(in the rows, 128 means zero)
Rows lie near named flat spaces through zero. A row that begins with a name and a colon came from that space; any other row is followed by the name of its block's space that it lies nearest.
rf-sz: [165 138 161 102 166  91  69 129  94 121 125 167 107 100 123 107 123 130
 169 123 157 123 129  96 110 118  65 106 112 130 201 120 108]
fc-th: [ 73 111 154  71 108  72 114  93 153 112  83 154 119  88 124 118 167 145
 125 114 150 113 138 144 117  93  59  72 107 143 199 125 124]
fc-th: [176 175 121  92 177 110  60 150  76 126 159 145 152 100 134 130 104 118
 162 144 165 126 144  90 126 169  91 101 111 130 174 107 125]
cc-pc: [120 137 107  94 151 102 107 168 127 123 150 103 135 133 158 120 113 120
 140 119  90 101 122 176 163 137 171 138 180 124 105 154 141]
fc-th: [ 85 102 112 128 148  70  93 138 123 134  87 146 131 143 143 118 146 125
 115 141 170 118 144 136 138 133 105 121 119 118 147 135 148]
fc-th: [ 77  84  72 118 117  89 118 160 131 104 118 148 111 132  98 165 133 130
 128 107 161 113 158 144 141 139 145 109 118 120 176 128 169]
fc-th: [168 119 165 152 105 190 178 114 141 116 151 100 114 142 124 134 115 131
 122 130 105 141 113 126 116 115 174 174 124 124  76 141 113]
rf-sz: [138 136 151 141 160 120  76 137 125 151 109 124 150 145 172  90 137 124
 124 145 141 132 121 106 115 136 118 132 125 128 121 144 122]
rf-sz: [ 79 102 109 112  93 125 145 129 170 116 117 130 116 119 110 138 141 135
 128  96  97 117 129 157 122 108 150  94 145 133 152 139 134]
bc-rm: [160 128 158 132 194  76  37 166  91 140 101 128 125 149 185  74 139 130
 145 127 155 114 116 110 133 123  92 157 144 131 150 150 135]
bc-rm: [146 159 140 140 150 146  88 133 117 167 148 136 154 134 144 109 113 123
 120 153 137 142 124  89 112 154 136 127  98 120 115 133 113]
rf-sz: [148 135 212 109 194 109  22 129 138 165  88 137 145 136 199  33 127 120
 147 157 120 122 100 104  75 108 113 107 131 115 136 184  72]
fj-nt: [137 173 214 143 154 121  83  61 140 192  94 173 151 110 162  50 146 123
 129 173 122 155 102  74  79 114  41  85  96 131 134 123  55]
rf-sz: [ 71 139  74 132 166  41  33 155  98 176  97 190 144 125 126 113 147 129
 123 129 186 125 151  92 135 157  59  76  95 127 211 106 155]
mj-bf: [112 100 138 185 136 129 192  89 126 142 125 147 128 174 126 139 102  95
  95 218 158 153 144 143 148 163 165 182  99  77  19 131 112]
mj-bf: [138 106 158 100 159 103  76 157 124 108 131 118 128 139 166 115 125 125
 136 139 157 113 139 134 131 140 154 148 117 117 132 163 139]
cc-pc: [132 136 100 136  80 192 209 118 164 101 177 106 132 118  99 173 110 115
 138 117  67 138 131 151 137 146 191 116 159 133  87 114 124]
cc-pc: [126  89 115 141  82 148 226  95 128  72 161 147 101 124  66 210 111 116
 122 157 173 146 171 137 148 158 155 151  79 107 106  96 144]
bc-rm: [204 187 106 102 152 128 112 181  82  87 209  80 149 111 165 158 121 124
 164 102 114 115 137 133 195 180 131 165 174 165 122  99 175]
fj-nt: [142 105 120 129 121 126 144 141 117  94 133 119 109 132 117 154 130 131
 135 114 147 123 140 134 141 128 134 151 129 131 138 122 151]
fj-nt: [108  93 105 108 122 114 129 164 145 101 142 126  97 132 114 142 115 127
 149  95  97 105 130 169 140 117 182 128 162 119 143 154 141]
mj-bf: [148 128 146 110 113 133 142 130 132 105 156 130  98 108 111 137 124 138
 151  96 102 120 121 137 133 110 131 132 138 139 151 127 125]
mj-bf: [164 159 168 191 202 123 122  80  74 215  51 132 147 174 166  43 110 112
  96 211 140 148  81 109 107  95  63 179 142  95  32 135  62]
mj-bf: [124 176 109  91 154 116  52 157 118 157 126 108 179 113 168 103 139 135
 123 118 130 117 124 111 123 144 108  91 133 149 157 132 139]
rf-sz: [ 54 122 122  84 116 113 108 131 186 134 121 110 172 127 169 119 142 120
 103 146 109 114 140 167 130 150 178  85 131 122 106 164 134]
cc-pc: [ 93 128 110 111 145  96 110 131 130 143 106 133 140 131 139 113 127 121
 121 141 125 116 128 152 134 127 125 110 144 117 123 139 125]
mj-bf: [108 185  52 108 143  99 109 156 102 151 164 134 161 109 123 147 116 119
 134 122 111 119 138 139 171 171 115  94 156 138 139  95 151]
fj-nt: [181 153 131 124 172 111  56 167  83 126 138 124 136 124 154 114 130 133
 153 112 157 123 128  89 131 143  92 137 130 146 172 119 145]
cc-pc: [154 154 164 141 137 139 103  96 116 163  93 149 124 111 121  86 140 142
 134 119 127 142 101  82  82  87  53 103 115 143 168 114  88]
fc-th: [ 97  96 129 109 123  85 120 123 128  97 105 140 128 124 131 149 152 130
 117 140 190 123 160 132 139 141 103 122  93 127 158 122 157]
fc-th: [110 133  67 121 126 109 117 159 118 117 145 138 133 119 108 160 126 124
 141 106 133 121 148 131 149 155 129 102 140 136 165 106 159]
fj-nt: [187 188  80  97 194  95  17 200  54 131 158 129 155 105 145 126 116 129
 173  99 160 113 137  82 141 167  79 103 144 153 211 101 159]
cc-pc: [120 120  84 134 113 124 170 137 114 105 153 124 124 133 103 176 118 122
 121 132 144 128 150 147 165 155 149 149 126 122 109 107 160]
bc-rm: [184 130 109 139 116 172 168 143 105  90 164 105 115 126 101 170 109 128
 147 110 128 133 134 121 137 137 149 157 139 136 122 107 143]
rf-sz: [125 116  96 158 154  99  71 168 103 144 103 141 125 149 133 118 141 134
 129 108 163 126 133  99 127 133 107 132 125 133 171 125 158]
fj-nt: [ 75 113  58 166  90 128 140 166 138 149 122 103 135 158 122 153 160 152
  79  83 132 126 132 134 158 131 154 154 127 148 126 121 195]
rf-sz: [205 147 158 134 170 137  55 153  89 108 105  93 158 131 184 106 156 137
 143 120 183 133 130  69 110 139  72 143 122 162 166 118 149]
rf-sz: [ 22 139  20 126  55 146 225  90 157 173  98 138 138 110  41 169 126 140
  76 108  83 129 121 174 128  94 128  66 141 124 119  96 126]
bc-rm: [112 150  97 105 103 151 128 146 144 137 171 123 140 110 109 149 117 135
 126 104  99 124 130 131 129 141 166 103 123 135 141 127 136]
fj-nt: [154 151 125 153 127 142 117 144 102 143 142 103 146 142 148 133 145 145
 101 121 158 138 128  96 144 143 115 171 103 148 117 113 162]
rf-sz: [108 134 107 160  54 193 252  73 163 134 122 109 118 120  77 156 136 138
 101 108  66 146 106 153 125  88 132 126 152 142  82  99 111]
fj-nt: [ 60 165 123 132 124 113 142  80 133 207 127 152 176 135 134 116 121 121
  58 205 150 147 133 129 138 158 124 122  65  99  57 124 109]
mj-bf: [ 68 119  43 117  62  98 187 123 122  91 121 128 129 101  76 211 175 153
  97  84 179 125 169 142 176 139  74 106 104 165 186  61 207]
cc-pc: [132 134 128 130 119 154 116 145 141 135 146 110 140 134 139 128 129 134
 119 116 118 130 125 119 122 136 161 133 121 134 121 140 137]
cc-pc: [103 111 112 148 166  70  41 181 112 148  85 113 149 167 191  96 168 139
 103 118 177 115 134 116 148 140 110 154 128 140 147 147 182]
bc-rm: [103 155 167 146 170 104  40 136 144 201 111 128 178 159 212  55 147 123
  95 168 131 135 114 103 120 152 131 132 109 122  91 165 117]
mj-bf: [176 122 205 150 166 153 114  96 119 161  73 125 111 148 149  54 114 128
 132 153 112 135  81 112  71  65 106 153 140 108  95 165  58]
mj-bf: [119 165 133 124 172 110  32 136 106 184  55  92 207 144 207  70 171 143
  78 152 189 130 120  84 103 132  63 116 103 149 134 137 144]
fj-nt: [118 126  31  73  90 124 160 190 122  66 205 122  93  89  59 212 102 135
 172  45  84  95 149 177 175 140 182 103 176 144 191 106 179]
bc-rm: [220 153 108 109 159 134 116 157  49  92 177 143  96  98  79 165  85 128
 183 106 156 124 136  97 134 137  98 142 128 131 185  91 131]
fj-nt: [ 54 157 105  69 107  80 153 109 136 158 203 184 120  92  81 160  90 122
 112 158 110 118 147 172 173 160 159 103  84  95 115 122 118]
bc-rm: [ 76 144  98 107 122  93 122 132 128 170 133 148 122 119 109 120 122 139
 109 116 105 114 117 154 146 113 126 114 129 121 134 132 128]
cc-pc: [ 77 113 119 114 125 113 132 101 138 147 109 162 139 126 105 135 114 117
 105 173 161 133 147 131 110 140 134  96  82  95 124 134 110]
fc-th: [140 103 133 121 124  60 136 127  93  71 116 150  82 108 113 158 166 144
 150  94 184 117 152 129 170 117  40 148 122 156 200  85 173]
bc-rm: [110 139 116 183 125 178  93 148 158 180  90  68 199 180 198  93 165 135
  67 136 131 146 115  95 106 145 163 145 124 145  72 152 153]
cc-pc: [ 70 130  71 108 135  98 142 133 140 138 123 134 149 130 124 139 111 105
 122 152 105 114 139 178 154 150 156  96 163 107  99 132 129]
fc-th: [115 159 171 118 199  78  48 105 107 204  71 154 157 137 178  40 123 118
 114 186 140 126 101 116 102 111  71 111 122 104 110 156  74]
fc-th: [196 133 142 142 157 153 100 161  97 119 153 117 113 138 133 121 105 127
 157 115 126 129 117 102 118 129 146 160 139 128 133 137 124]
mj-bf: [137 147 107 184 114 148 161 115 126 152 130 139 121 134 109 128 135 127
 131 112  96 147 112 111 134 123 104 130 151 143 119  96 123]
fj-nt: [146 162 178 142 161 105  39 143 123 180 132 146 133 130 175  63 148 142
 134 113 117 132 102  82 115 122  90 130 116 146 159 141 116]
fc-th: [103 128 175 143 162  83  87 103 138 167  57 125 151 151 197  56 167 128
 102 159 137 127 108 131 123 106  74 135 139 131 102 149 112]
rf-sz: [ 91 125  63 129  91 149 163 132 139 130 105 104 143 127 100 157 141 141
 102  99 121 125 130 143 127 114 132 106 142 142 136 113 153]
cc-pc: [105 134  97 119 115 136 156 125 141 128 138 123 139 125 116 145 116 118
 125 134 103 125 131 153 138 138 155 111 147 121 106 126 126]
bc-rm: [137 154  46 134 138 123 113 170  68 156 113 108 130 132  98 141 124 153
 111  83 143 115 114 120 142 106  96 143 147 145 158 103 165]
mj-bf: [139  88 140 125 159  98 119 141 109 107 109 138  96 146 127 121 110 118
 145 142 148 115 131 148 131 115 140 156 139 102 124 151 123]
bc-rm: [ 99  49 161 204  89 161 229  77 173 120  65 114  96 185 122 123 145 123
  86 157 123 147 116 159 115  85 165 188 132 102  37 152 114]
[164 180  75 159 150 135 134 154  63 163 143  93 153 148 137 136 120 136
 102 127 139 131 115 118 171 143 106 184 147 142  85  97 161] : bc-rm
[104 133 145  98 135 114  92 129 141 153  76  96 147 129 167  81 154 149
 103 112 116 109 102 145 111  83 107 119 147 142 132 158 123] : cc-pc
[150  97 134 187 107 176 203 121 128 108 151  96 127 176 131 167 118 117
  94 168 155 151 143 131 152 160 195 213 103 109  30 129 151] : fc-th
[213 173 175  92 213 110  24 134  86 122 113 154 142  92 160  71 109 107
 209 141 131 124 116  78  81 130  50  67 158 135 200 124  71] : fj-nt
[118  99 101 114 119 104 132 143 112  82 141 138 122 123 107 182 131 126
 129 132 193 125 172 126 150 163 130 131  90 124 160 110 171] : fc-th
[142 159 134  58 139  90  94 148 127  83 181 132 134  80 147 143 130 121
 177 109 113 107 147 145 161 160 112  90 150 151 178 115 141] : bc-rm
[ 90 137 119 114 125 108 109 120 144 144 115 138 150 119 138 120 143 127
 117 134 130 127 134 129 126 137 112  92 121 132 142 126 129] : rf-sz
[176 153 167 105 212  54  19 145  64 150  96 165 111 113 156  63 127 133
 171 124 158 111 109  95 116 102  28 120 138 132 201 130 104] : fc-th
[ 84  89 214 133 163  72  67  91 168 155  60 172 128 145 183  52 154 115
 123 180 149 131 124 121  91 113  98 105 102 103 129 173  83] : bc-rm
[103 118 130  68  89 158 208  92 154 102 163 124 120 101  82 170  86 120
 119 156 104 120 138 184 126 123 191 115 113  96  84 143  98] : cc-pc
[102 172 121 119 149 130  93  93 123 204  62 139 169 115 131  72 130 133
 103 148 119 134  98 107  77  92  64  67 128 126 138 127  79] : rf-sz
[119 193  61 136 143 137  92 140 100 181 119 116 195 123 137 126 134 129
 103 135 143 138 129  93 127 161  90  89 126 147 135  94 144] : fj-nt
[185 127 113 140 147 132 114 163  80  95 146 108 124 137 131 156 125 132
 140 117 177 128 144 103 147 150 120 171 120 139 143 110 167] : rf-sz
[ 98 144  79 144 150  91  93 147 108 164  91 128 151 141 144 111 147 131
 110 122 141 122 125 125 143 131  89 117 147 138 140 116 151] : cc-pc
[ 39  87  83 123  58 120 221  97 176 113 129 152  98 118  63 178 131 129
 106 116 102 125 144 184 147 114 161 103 125 115 121 118 137] : fj-nt
[124  96 154 111 120  75 111 134 136  90 140 182  60  98  97 131 141 137
 181  77 119 114 134 131 134 102  91 107 132 139 221 121 129] : fj-nt
[146 138 108 132 141 108  99 157 107 125 126 128 114 122 129 121 139 138
 151  85 117 118 119 121 140 116  96 126 161 151 173 115 146] : mj-bf
[195 144 150 111 121 179 126 144 122 104 171 115 104 103 106 134 106 138
 169  84  91 126 111 108 102 108 146 127 142 143 161 130 110] : fc-th
[ 57 101 126 120  89 137 138 108 188 146 103 141 131 126 113 122 141 134
 104 122 107 129 127 141  96 109 158  82 110 120 137 151 114] : bc-rm
[146 153 128 129 126 156 130 127 121 144 170 139 134 121 111 138 102 123
 130 141 121 140 129 108 121 149 152 126 103 118 117 123 114] : bc-rm
[141 162 115 123 146 126 127 112  91 156 124 140 142 118 112 125 111 127
 120 152 147 134 124 113 124 129  90 122 113 120 124 108 111] : rf-sz
[161  82 163 167 180 108 135 113  93 134  63 146  80 167 124  84 102 114
 142 161 141 125 102 139 107  76 109 177 155  87  95 155  85] : mj-bf
[106 144  69 114 111 120 136 149 119 128 153 130 134 114 100 163 124 133
 126 104 124 121 140 138 152 145 133 110 132 137 151 106 157] : fj-nt
[150 138 129 141 135 153 112 126 120 131 118 120 152 131 137 127 131 125
 126 140 152 141 133  94 105 142 116 118 112 134 133 119 126] : bc-rm
[104 136 109 122 145  92  73 153 139 135  97 124 148 126 164 101 161 131
 139 100 117 115 125 128 132 127  95  91 165 153 170 128 146] : fc-th
[161 150  83 169 151 160 118 153  75 145 104  65 191 172 166 144 138 132
  72 160 206 143 140  93 142 167 123 186 105 136  72 111 179] : fj-nt
[184 148 227 123 149 155 138  72 113 148 125 126 127 125 149  86 110 128
 118 183 139 144 104 108  97 104 105 166  90 110  76 145  67] : fc-th
[134 133 119 140 157 110  74 163 119 136 128 122 146 145 165 112 137 123
 133 127 140 125 133 113 138 153 132 134 136 134 135 136 149] : mj-bf
[150 104 112 128 128 113 124 141 114  80 110 138 100 114 105 148 141 130
 167  91 145 122 140 119 124 116  89 109 149 146 196 105 145] : fj-nt

Each name stands for a flat space through zero: a line, a plane or more. A row that begins with a name and a colon came from that space; any other row is followed by the name of the space it lies nearest, among the names in its block.
glrg: [109 120 123 132 140 130 157 143 138 158 119 140 127 134 140 103 125 150
 129 127 104 136 115 119 152 105 122 134 116 130 109 122 129]
ftqg: [123 131 113 141 154 132 153 101 129 150 120 143 116 120 130 135 158 112
 126 120 134 107 141 136 122 152 124 138 135 136 115 119 120]
cmpp: [ 75  75 192 111 143 152 197 157 123 144 139 115  90 178 212 115 131 171
  53  85 129 104 147  87 195 121 147 140 176 183 141  51 126]
glrg: [142 157 114 123 134 135 145 129 137 137 128 122 142 127 130 119 164 107
 137 118  86 109 131 118 134 139 103 142 123 116 123 149 127]
ftqg: [121 147 168 113  87 139  96 102 109 101 178 111  92 139 141 185 136 104
  90  99 215 111 148 101 128 177 180 171 154 122 157  88 154]
ftqg: [129 161 110 134 170 142 171  85 139 140 112 134 101 117 147 141 176 106
 118 114 131  89 161 118 110 186 118 139 137 147 124 109 130]
glrg: [165  94  97 127 197 130 177 109 152 114  83 109 158 128 192  94 147 115
 155 114  59 110 145 155 114 130 109 107 158 199 119 136 116]
hmtr: [154 127 129 109 141 118 124 113 152 101 102  98 139 118 150 102  97 146
 146 152 123 153 118 141 109 119 124  95 123 162 149 121 136]
ftqg: [137 131 125 119 117 117 138 121 139 148 127 133 118 123 136  98 111 132
 141 132 119 138  94 117 136 124 153 136 102 112 111 134 151]
ftqg: [153 159 110 108 153 134 163 136 163 114  97 106 138 127 170  85 124 143
 148 132  59 130 125 101 125 129 110 115 107 148 127 141 152]
cmpp: [142 162 134 123 121 136 131 111 118 102 134 133  84 122 132 152 140 102
 106 116 141  90 151  93  99 197 159 128 123 112 133 133 154]
cmpp: [144 141 128 113 104 114 108 143 141 133 126 113 156 121 103  97 111 139
 151 155 105 158  93 137 136  93 105 115 100 104 135 152 126]
hmtr: [100 133 137 139 124 123 158 135 120 183 125 163  99 123  90 111 144 137
 104 142 122 113 112 121 147 132 111 118 104  88 110 128 110]
glrg: [135 140 141 110 147 125 148 103 149 112 100 112  96 118 155 109 103 155
 116 149 145 135 129 117 109 151 137  95 118 159 148  96 145]
glrg: [146 106 149 115 167 139 146 103 130  50  99 103  82 133 201 146  98 139
  95 116 153 103 180 110  81 189 172  85 166 207 161  87 152]
cmpp: [148 149 145 122  83  96  43  93 121  96 127 120 116  88  43 150  77 134
 137 197 222 171 106 169  72 136 131  74  98  95 170 130 121]
hmtr: [165 135  71 134 170 121 134 132 158 111  80 122 174 109 136  91 114 135
 190 150  55 151 123 152  97 101  94  99 106 151 111 173 129]
ftqg: [137 110 115 137 165 123 156 107 133 133  99 136 120 118 138 115 135 125
 130 134 115 114 137 147 110 143 121 102 135 154 121 126 115]
cmpp: [131 101 153 132  86 119  66 150  95  78 149 130 120 132  99 163  83 128
 114 135 172 139 133 134 105 127 165 105 137 111 146 140 131]
glrg: [123  13 101 173 142 107  86 138  97 135 127 157 184 131 104 142 100 119
 167 126 145 159 117 220 124  55 139 120 169 155  97 150  79]
ftqg: [138 139 107 119 128 133 133 169 149 128 122 112 175 139 146  93 121 144
 162 125  55 152 110 116 152  79 101 139 111 126 116 159 137]
glrg: [132  44  93 167 192 124 143 119 115 117  91 152 149 127 151 135 122 122
 148 117 113 121 157 186 101 113 132 100 172 192 102 133  95]
ftqg: [106  95 134 130 158 135 173 117 136 151 119 133 109 141 179 115 127 146
 113 108 134 123 131 122 150 125 148 141 147 169 115  87 133]
hmtr: [116 206 131  99 128 141 132 129 172 113 111  97 118 120 145 112 101 183
 131 157 138 168 127  83 127 123 103 124  87 138 158  94 165]
ftqg: [148 175 127 113  87 132  90 132 127 107 160 110 143 128 113 148 138 102
 141 120 132 129 124 107 126 139 134 161 116  91 139 152 150]
ftqg: [ 90 123 159 132 121 134 124 145 116 124 129 135 101 134 110 146 111 163
  88 142 167 134 145 119 133 125 119 104 132 130 149  95 115]
cmpp: [125 141 133 124 130 134 117  96 131 105 133 121 100 124 150 157 114 130
 120 122 187 131 145 117 107 160 164 141 136 150 141  93 153]
glrg: [110  70 146 135  96 129  91 160 102 119 167 128 152 156 138 152 105 130
 125 100 153 146 122 139 158  82 162 160 160 132 123 124 124]
hmtr: [ 84  37 172 141  89 111 132 157  91 205 171 157 136 156 100 114 134 129
  97 113 148 130  82 162 204  65 139 151 153  97 105 115  81]
cmpp: [130 117  95 141 139 130  99 128 136 119 128 121 178 127 131 141 122 129
 171 125 132 161 131 159 124  86 116 150 139 150 121 135 122]
hmtr: [130 189 169  93 140 133 156 101 152  86  91 103  48 111 147 118 100 171
  75 167 162 117 152  77  88 202 129  61 102 151 182  76 158]
hmtr: [101 121 140 131 117 136 133 157 121 139 139 137 124 143 129 130 122 147
 112 119 125 132 128 110 153 109 128 139 127 119 123 120 128]
cmpp: [121 128 116 138 151 139 145 110 128 129 127 137 114 130 154 146 142 119
 125 106 141 112 150 121 122 151 145 149 143 149 117 111 137]
cmpp: [174 218  99 113 115 111  84  70 157 113 114 109 133  77  73 131 129 107
 172 180 161 151 112 143  69 163 105 113  78  95 151 150 145]
glrg: [116 134 115 126 139 136 167 149 143 169 127 132 147 140 148  95 150 136
 138 113  72 127 113 112 168 100 106 155 118 123 104 135 128]
hmtr: [114  88 118 141 150 128 147 163 128 148 112 136 162 140 129 103 130 148
 137 130  78 138 124 150 153  76  91 113 137 143 113 140  96]
cmpp: [116 135 156 103 126 142 145 129 143 115 138  97 117 147 183 124 119 151
 107 111 142 134 134  96 152 128 142 147 142 161 150  84 151]
hmtr: [117  95 139 130 118 127 116 131 120 145 152 118 161 142 130 136 143 119
 130 113 143 138 120 156 160  92 120 156 158 138 131 116 105]
hmtr: [126 177 154 100 143 138 148 123 154  86  95 100  82 121 155 118  98 176
  95 156 140 133 151  83 102 166 120  79 109 158 172  87 155]
glrg: [136 101 148 109  98 118 104 141 132 124 147 103 155 141 143 111 101 137
 139 127 132 159  96 137 154  84 144 140 134 133 137 125 134]
[ 90 152 133 127 110 137 141 178 135 148 129 148 109 139 123 108  97 179
 118 135 107 151 112  78 156 100 129 133  86  97 112 126 153] : hmtr
[111 121 179 112 119 132 159 135 117 131 132 126  78 142 141 122 131 141
  68 125 139  98 136  98 144 160 139 105 137 127 148  96 126] : cmpp
[105 112 106 159 132 139 125 147 105 153 148 158 150 138 107 158 163 105
 133 100 118 113 144 140 145 113 116 165 146 111  99 146 105] : glrg
[130 122 117 127 109 116 122 153 134 138 123 145 126 126 123  96  82 151
 151 140 103 155  89 112 133  99 156 125  88 100 101 154 155] : hmtr
[109 126 136 141  77 116  85 160 103 147 154 157 127 126  62 138 107 133
 127 144 147 146 100 129 138 101 135 131 100  62 116 156 122] : glrg
[167 226 119  97 124 134 131 124 158  88 105 100 113 107 124 111 131 128
 136 154  87 120 136  79  91 178 103 101  81 105 154 154 164] : ftqg
[ 99  36 152 138 114 132 117 213 102 124 147 125 183 174 144 118 105 157
 119 105  81 149 122 146 186  34 115 127 168 146 122 139  92] : cmpp
[113  62  96 162 102 113 104 189 105 191 155 165 208 144  79 105 134 116
 177 116  67 157  77 176 184  22 106 165 124  77  69 194  87] : glrg
[114 134 142 123 134 142 154 145 127 115 125 131  96 142 160 129 120 145
 101 112 117 112 145  86 133 149 147 127 129 137 128 113 149] : glrg
[118 122 122 145 104 135 112 142 101 136 162 154 123 138 116 159 141 100
 125  97 137 110 132 114 137 137 161 170 134  94 103 147 137] : hmtr
[165 115  94 138 147 119 117 128 129 114 110 124 173 117 115 118 142  99
 167 133  78 125 129 166 106 116 101 111 134 133 118 176 106] : ftqg
[196 203 156  64 128 130 146  92 167  59 106  57 100 116 181  99 129 117
 115 142 101 103 137  80  90 206 130  90 114 153 187 121 173] : glrg
[129 144 126 107 148 129 195 154 162 156  95 126 116 134 168  53 116 167
 129 136  43 130  99  85 156 114 114 110  89 130 110 134 151] : glrg
[120 161 140 111 156 153 182 111 144 129 126 109 100 141 185 131 169 124
  96  98 118  91 160  86 142 175 124 151 145 159 140  89 144] : cmpp
[143 170  81 137 158 132 135 117 151 133 103 129 156 109 116 120 151 120
 168 140  90 134 135 137 108 127  86 130 108 128 116 154 126] : hmtr
